Both labels of each row:
[ 0.68  0.26  0.18 -0.45 -0.11 -1.18  0.96 -0.52 -0.38  2.26 -1.15 -2.64
 -0.12 -0.54 -0.26  0.14  0.03 -0.77  0.54 -0.11 -0.59 -0.80  1.72  0.93
 -0.06 -0.01  0.66 -0.36  2.53  2.27 -0.60  0.02 -3.25  0.27 -0.63 -1.02
 -0.78  0.93  0.49 -1.74 -2.23  0.08  0.87 -1.19 -1.77  0.52 -1.05  0.13
 -2.48  1.49  0.34  0.70 -0.31  0.18 -2.13  0.23  1.36 -0.91 -0.43 -0.04
  0.06  0.42  0.00 -0.63 -0.06  0.47  0.33]	B M
[ 0.09  1.30  1.12  0.36 -0.17 -0.67  1.44 -0.38  0.96  0.09 -1.31 -1.28
  0.03 -0.26 -0.63 -0.71  0.76 -2.67  0.17  0.81 -2.65 -0.57  0.97  0.76
  1.63 -1.20 -0.12  0.40  1.80  0.23  0.79  2.35 -1.80  0.19 -0.74 -0.26
 -0.48 -0.45 -0.58 -1.76 -2.27 -1.92  1.41 -1.03  0.17 -0.37  1.20  0.17
 -0.41  0.41  0.07 -3.10  2.47 -0.32 -0.79 -0.41  2.06 -2.34 -0.30  0.05
 -0.37  0.53 -0.50 -1.04 -1.00 -0.16 -0.70]	A M
[-0.03 -0.27  1.37 -1.70 -0.90  0.31  1.57  0.19 -0.86 -0.05  0.26 -0.73
 -0.91 -0.49 -0.51  1.43 -1.21  0.07  0.17  1.00 -1.86  0.97  0.52  0.65
  0.75  0.76  0.86 -0.08  3.32  0.98 -1.98  0.74 -1.22  2.51 -0.03  0.97
 -0.46 -0.30 -1.15 -0.36 -0.30  1.59  1.18 -0.38 -1.53 -0.62 -0.44 -0.52
 -2.79  1.99 -0.79  0.32  0.20  1.09 -3.80  0.59  1.58 -0.01 -0.38  0.44
  1.70 -0.23 -0.76 -1.43 -0.80 -1.26  0.91]	A N
[ 1.97  1.56  1.12  3.23 -0.95 -0.33  3.06  0.69  2.11 -0.43 -0.85  1.02
 -0.60 -3.30  0.13 -1.09  0.67 -1.12 -0.90 -0.05 -2.15  1.71 -1.57  0.37
  0.40 -3.84  1.02 -3.20 -3.06 -2.98  1.99  3.52 -1.07  1.17  1.03  0.25
 -0.11 -1.52 -0.91 -0.46 -1.11 -0.32 -1.25  0.94  2.68 -0.14  0.20  0.95
 -0.23  0.54  0.23 -2.55 -1.28 -0.31  0.60 -0.32  0.09 -4.67 -0.92 -0.55
 -0.35 -0.39 -1.15 -5.03 -4.07  0.35  1.78]	B M
[ 1.24 -0.59  0.94 -0.42 -1.04 -0.24  1.27 -0.10  0.78 -0.08  0.62 -1.65
 -0.49  0.72 -1.53  0.73 -0.43 -0.04 -0.39  0.63 -2.17  0.08  1.09  1.45
  0.61  0.38 -0.13 -0.40  2.11  2.26 -1.02  0.79 -1.19  1.52 -1.10  0.60
  0.48  0.15 -0.74 -0.49 -0.41  1.77  0.64 -1.05 -2.51  0.19  0.24 -0.60
 -2.04  0.16 -1.07 -0.07  0.64  0.46 -3.53 -0.87  1.72  0.04 -0.43  1.42
  0.75 -0.16 -0.95 -0.58  0.46 -2.27  0.09]	B N
[-0.63  0.93  1.29  0.97 -0.98 -1.06 -0.09 -0.17  1.78  1.43 -1.38 -1.00
 -0.12 -1.04 -0.78 -0.29  1.43 -1.14 -0.56  1.32 -4.16 -0.07  0.71  1.50
  0.76 -0.98  0.14 -0.60  1.08 -0.60  0.97  1.94 -2.59  5.28 -0.48 -0.22
 -0.22 -0.43 -0.31 -2.42 -1.52 -0.27  1.61 -1.77 -0.42 -0.53 -0.57 -0.44
 -1.18  1.55  0.30 -0.94 -0.22 -0.22 -2.56 -0.08  1.82 -2.39 -1.54 -0.13
 -0.19 -0.30 -0.52 -1.52 -0.62 -1.13 -0.06]	A M
[ 0.12  0.35  1.01 -1.41 -1.44 -1.36  1.46 -0.03 -1.00  2.23 -0.69 -2.00
 -0.75 -0.74 -0.25  0.25 -0.63 -0.91  0.28  1.16 -2.33 -0.52  1.94  0.29
 -0.67  0.57  1.14  1.11  2.63  2.32 -0.95 -0.05 -2.13  0.15 -1.13  0.71
 -1.52  1.57 -0.30 -1.67 -1.29  0.74  1.18 -1.48 -2.82 -0.14 -0.29 -0.15
 -2.36  1.29 -0.62  1.96 -0.49  0.44 -6.37 -0.31  1.45 -0.72 -0.02  0.33
  0.59  0.04  1.02 -1.08 -0.97 -0.16  0.36]	B M
[-0.79  0.50 -0.62  0.95 -0.50  0.26 -0.54 -0.16  1.40  0.75 -1.24 -0.38
  0.04 -0.16 -1.36  0.10  5.55  0.29 -1.77  1.08 -1.75 -0.73  1.29  1.95
  1.19 -1.34 -0.72  0.65  0.89  2.97 -0.90  0.06 -1.45  0.53 -0.78  0.12
 -0.33 -0.03  1.28 -2.33 -0.27  0.52  0.91 -2.09 -1.67  0.53 -0.71 -0.88
 -0.70  0.99  0.05 -1.52  1.45 -0.03 -3.05 -0.19  2.65 -0.80 -0.89  0.55
 -0.91  0.06 -1.62  1.31  0.49 -2.23 -0.41]	A M
[ 0.78  0.06  1.24 -0.33 -1.31  0.40  1.61  0.36  0.75 -1.00  1.43  0.56
 -1.21 -0.59 -0.52  1.16  0.23 -0.03 -2.03  0.44 -1.53  1.76  0.09  1.00
 -0.02 -1.47  0.36 -0.66 -0.41  1.57 -0.46  2.35 -0.16  0.64  0.21  0.15
 -0.13  0.40 -0.36  0.50  0.41  0.92  0.95 -0.26 -0.71  0.07 -0.41 -0.69
 -1.60  2.76 -0.38 -0.76 -0.46  1.20 -2.15 -1.05  0.78 -1.70  0.19  0.29
  0.10  0.50 -0.32 -2.75 -0.78 -2.11  1.02]	B N
[ 0.00  0.77  0.15  0.99 -0.92 -0.49  1.35  0.22  0.60  1.06 -0.79 -0.66
 -0.96 -1.57 -0.69  0.03  0.72 -1.16 -0.76  1.13 -2.76 -0.16  0.25  1.50
  1.20 -1.24  0.35 -1.66  0.67  0.32  0.83  2.97 -2.31  0.15 -0.17 -0.50
  0.53 -0.78 -0.17 -0.80 -1.26 -0.40  1.48 -1.56 -0.40 -0.22 -0.74  0.07
  1.10  1.64  0.07 -0.45 -0.82 -0.07 -0.49 -0.56  0.56 -2.31 -0.78  0.10
 -0.11  0.43 -0.48 -2.05 -0.62 -0.87  0.87]	A M
[ 0.30  0.45 -0.04 -1.24 -2.69 -1.23  0.64  0.38 -0.06  0.50  0.10 -0.29
 -0.41 -0.30 -1.33  1.46 -1.79  0.27 -0.11 -0.31 -2.26  0.96  0.99  1.80
 -0.07  0.37  0.76  0.61  1.85  2.45 -0.89  0.34 -1.26  0.10  0.58  0.45
 -0.47  0.46  1.04 -0.82 -0.24  1.20  0.85 -1.04 -2.03 -0.78 -0.59 -1.00
 -3.78  1.35  0.13  0.44  0.23  1.02 -3.68 -0.33  0.81 -0.78 -0.30  0.60
  0.33 -0.28 -1.77 -0.92  0.75 -2.90  0.44]	B N
[-0.74  0.28  1.15 -0.37  0.06  0.92  0.07  0.17 -0.19  0.74 -0.71 -0.52
 -0.20 -0.41 -0.37  1.25 -0.96  0.65  0.27  0.14 -1.49  1.50  0.83  1.65
  0.63  0.73  0.56  0.77  2.77  0.90 -0.37  1.64 -1.03  1.27 -0.08  1.06
 -0.26  0.08 -0.76 -0.32 -0.67  0.00  2.05 -0.21 -0.95 -0.09 -0.06 -0.87
 -1.28  1.58  0.29 -1.70  0.78  0.78 -1.09 -0.84  1.30 -0.58 -0.91 -0.33
  0.88 -1.03 -0.16 -1.38 -1.30 -1.54  0.95]	A N
[ 0.02  1.18  1.31 -0.04 -0.78  0.25  0.50  0.35  0.22  0.22  0.31 -0.83
  0.29 -0.09 -0.36  0.07 -0.33  0.62 -0.98  0.44 -2.37  1.76  0.58  1.04
  1.68 -0.23  0.51  0.19  2.11  0.58 -0.63  0.73 -1.87  1.58  0.50  0.07
 -0.72 -0.62 -0.88 -1.43  0.53  0.77  0.22  0.11 -0.25 -0.48 -0.37 -0.36
 -2.63  1.03 -0.93 -0.75 -1.92  1.07 -3.43 -0.45  0.94 -0.59 -0.08 -0.55
  0.48 -1.70 -0.42 -1.96 -1.64 -1.42  1.07]	A N
[ 0.83  0.06  1.87 -0.70 -1.50  0.38  1.95 -0.16  1.21 -0.21  0.30 -0.24
  0.19 -0.65 -0.10 -0.31  0.07 -0.10 -0.30 -0.18 -2.51  1.96 -2.58  0.15
  0.87 -1.43  0.24 -0.64 -0.08  0.15 -0.09 -0.44 -1.76  1.94  0.03  0.02
 -1.30  0.11 -0.53 -1.14 -0.07  1.64 -1.35  1.05  0.42 -0.17  1.32  1.48
 -1.13 -0.13  0.08 -0.19 -0.80  0.50 -3.61 -0.25  1.27 -1.20 -0.19  0.74
  0.46  0.38 -0.85 -2.70 -3.53 -1.10  1.56]	B N
[-0.08  0.56 -0.65  0.27 -0.31 -1.34  0.44  0.47  0.42  1.91 -1.26 -1.65
 -0.43 -0.72 -0.13 -0.32  0.45 -1.05 -0.06  1.25 -3.69  0.46  2.11  1.73
 -0.69 -1.23  0.49  0.16  2.00  1.30  0.13  1.46 -3.02 -1.12 -0.52 -1.19
 -0.31 -0.65  0.07 -1.97 -1.59 -0.41  1.08 -2.67 -0.46  0.29 -0.54 -0.76
 -1.92  1.81  0.85 -0.68 -0.33 -0.05 -2.57  0.00  0.54 -2.32 -0.04 -0.42
 -0.75  1.30  0.62 -1.29 -0.43 -1.37  0.61]	A M
[ 0.08  0.66  1.02 -0.72 -0.59 -0.06  1.09 -0.39 -0.04  0.76 -0.23 -0.89
 -0.54 -1.10 -1.15  0.55  0.26  0.08  0.00  0.42 -0.69  0.19  0.85  0.96
 -0.13  0.22  0.49  0.33  1.32  2.25 -1.03  0.85 -1.63  0.34 -0.96  0.57
 -1.98 -0.60  0.05 -0.90 -1.16  1.51  1.67 -0.72 -1.39  0.88  0.10 -0.76
 -2.02  1.39  0.18  0.08  0.07  1.66 -2.82 -0.30  1.37 -1.09 -0.68  1.95
  0.18  0.05 -0.98 -1.03 -0.06 -1.14 -0.42]	B N
[ 3.51  0.52  0.94  0.67 -1.43 -0.29  2.34  0.66  1.07 -0.80  0.90  1.37
 -0.77 -0.99 -0.39 -0.08 -0.02 -0.11 -0.67 -0.26 -1.01  6.37 -1.37  0.64
  0.53 -1.32  1.23 -1.49 -0.81 -2.21 -0.54  1.52  0.30  1.42  0.21  1.18
 -0.25  0.70 -2.09 -0.55  0.15  1.89 -0.88  1.17  1.45 -0.58 -0.64  0.22
 -1.25  0.36 -0.59  0.47 -1.06  0.98 -1.18 -0.07  0.22 -2.17 -0.65  0.55
  0.32 -1.10 -2.60 -4.51 -3.21 -0.48  2.81]	B N
[ 0.42  0.87  0.49 -0.19 -0.34 -1.58  0.41 -0.52 -0.13  2.06 -0.55 -1.42
  0.55 -0.34 -0.34 -0.13  1.28 -0.61  0.46  0.19 -2.75 -0.56  1.13  1.09
  0.16  0.30  0.51 -1.68  2.34  0.94 -0.47  0.88 -2.29  0.39 -0.45 -0.91
 -0.53 -0.51 -0.56 -1.81 -3.03 -0.57  0.73 -0.73 -0.82  0.26  0.31  0.20
 -2.67  1.86  0.27  0.11 -0.72  2.55 -1.77  0.89  2.16 -1.44 -0.42  1.20
  0.27  0.40 -0.43 -2.70 -1.38  0.79  0.68]	B M
[-0.67  0.93  2.34  0.07 -0.11  0.37  2.61  0.40 -0.39 -0.85 -0.12 -0.93
 -0.09 -1.02  0.54 -0.26 -2.66  0.34 -0.53  1.23 -0.06  1.43  0.11 -0.07
  0.38 -0.35  0.93 -0.90  2.34 -0.10 -1.19  2.85 -2.38  1.83 -1.80  0.50
 -0.85 -1.37 -1.81  0.50 -1.91  0.01  1.02  0.08 -0.90 -0.11  1.06 -0.33
 -1.87  0.39 -0.42 -2.58 -0.59  1.19  0.49  0.20  0.95 -1.37 -0.87 -0.27
  0.85  0.38 -0.48 -2.75 -2.40 -1.36  0.20]	D N
[-1.57 -0.40 -0.47  0.11 -0.15 -0.80  0.67  0.05 -0.28  1.15 -0.98 -1.81
 -0.57  0.04 -0.92  1.05  0.41 -0.35 -0.65  0.74 -1.70 -1.91  2.34  0.85
  0.01 -0.49  1.61  0.28  2.56  3.16 -0.58  0.57 -2.04 -0.21 -1.20 -0.58
 -0.90  0.48 -0.03 -2.40 -2.07 -0.42  2.63 -2.21 -3.04  0.41 -0.28 -0.24
 -1.16  1.16 -0.27  0.06  0.26  1.00 -2.85 -0.40  2.00 -0.97 -0.15  1.39
  0.32  0.74 -0.25  0.21  1.06 -1.55 -0.10]	A M
[ 0.89  0.55  1.66 -0.44 -0.90  0.09  0.80 -0.09 -0.47  0.50 -0.15 -0.58
 -2.83 -0.46  0.08  0.25 -1.03 -0.25  0.12 -0.02 -1.74  2.45 -0.31  1.20
  0.87 -0.47  0.71 -0.67  2.51 -0.77 -0.47 -0.49 -2.42  1.90 -0.39 -0.17
 -3.70 -0.12 -0.95 -0.88  0.12  1.77 -2.25  0.20 -0.29 -0.20  1.03 -0.10
 -2.65  0.23  0.24  1.02 -0.61 -0.11 -2.31  0.16  1.27 -0.40  0.83  0.22
  0.61 -0.91 -0.01 -2.65 -2.23  0.30  1.51]	A N
[ 0.93 -0.14  0.89 -1.13 -0.96 -0.01  1.70  2.74  0.75 -1.16  0.78  0.67
 -0.43 -1.37  0.24 -0.43 -1.03 -0.17 -1.91  0.62 -1.92  1.93 -0.33  0.73
  0.68 -0.10  0.69 -0.54  0.61 -1.14  1.02  1.87 -2.28  1.74 -0.14  1.46
 -0.75 -0.34 -1.15  0.85  0.06  0.38 -0.34  0.32  0.68 -0.42  0.00 -0.24
 -1.36  0.06 -0.81 -0.57 -0.39  0.04 -1.18 -0.44  0.91 -1.30 -0.62  0.42
  1.44  0.10  0.29 -2.85 -2.26 -2.06  2.12]	A N
[ 0.65  2.35  0.08  0.81 -1.56 -1.37  1.61  0.48  0.60  1.00 -1.93 -1.08
 -1.94 -0.54 -1.02 -0.77  1.58 -2.07  0.04  1.05 -3.10 -0.40  0.77  0.09
 -2.21 -1.24  0.46 -1.09  0.46 -0.49  0.64  1.73 -0.93  0.17 -0.24 -0.84
  0.09  0.09 -0.64 -1.41 -1.72 -0.70  0.63  0.40  0.13  0.77 -0.05  0.38
 -1.44  0.47 -0.50  0.12 -0.19 -0.32  0.06  0.79  0.83 -2.41 -1.44  1.08
 -0.40 -0.32 -0.81 -1.70 -0.57 -0.20  2.01]	B M
[ 1.44  0.56  1.07  0.18 -1.25  0.23  1.79  0.22  0.66 -1.38  0.91  1.17
 -0.17 -1.35  0.44  0.03 -0.12  0.29 -0.96 -0.24 -0.21  1.73 -0.82  0.74
 -0.09 -1.75  1.60 -1.72 -1.20 -0.59 -0.62  1.43 -0.47  0.87  1.05 -0.12
 -0.72  0.24 -0.87  0.36  0.86  1.68 -0.90  1.26 -0.69 -0.35  2.26 -0.06
 -2.51  0.80  0.07 -0.53 -1.33  1.69 -0.93 -0.23  0.35 -2.22 -0.16 -0.01
  1.03  1.37 -1.32 -0.99 -2.06 -0.30  1.87]	B N
[ 0.61  0.87  1.11 -1.53  0.70  0.67 -0.44  0.66 -0.17  1.05 -0.47 -0.75
  0.99 -1.74  0.50 -0.65 -0.73  0.48  0.12  0.86 -1.58  2.17  0.68  0.81
 -0.41  1.08  0.99  0.79  2.27  4.89 -0.88 -0.31 -2.36  1.59 -0.49  0.68
 -0.62 -0.36 -1.15 -0.37  0.27  0.79 -0.18  0.31  0.57 -0.70 -0.14 -0.38
 -1.27  0.96  0.05  0.03  0.08  0.22 -2.82  0.21  3.46  0.20  0.25  0.04
  0.01 -0.17 -0.90 -1.66 -2.06 -0.68 -0.26]	A N
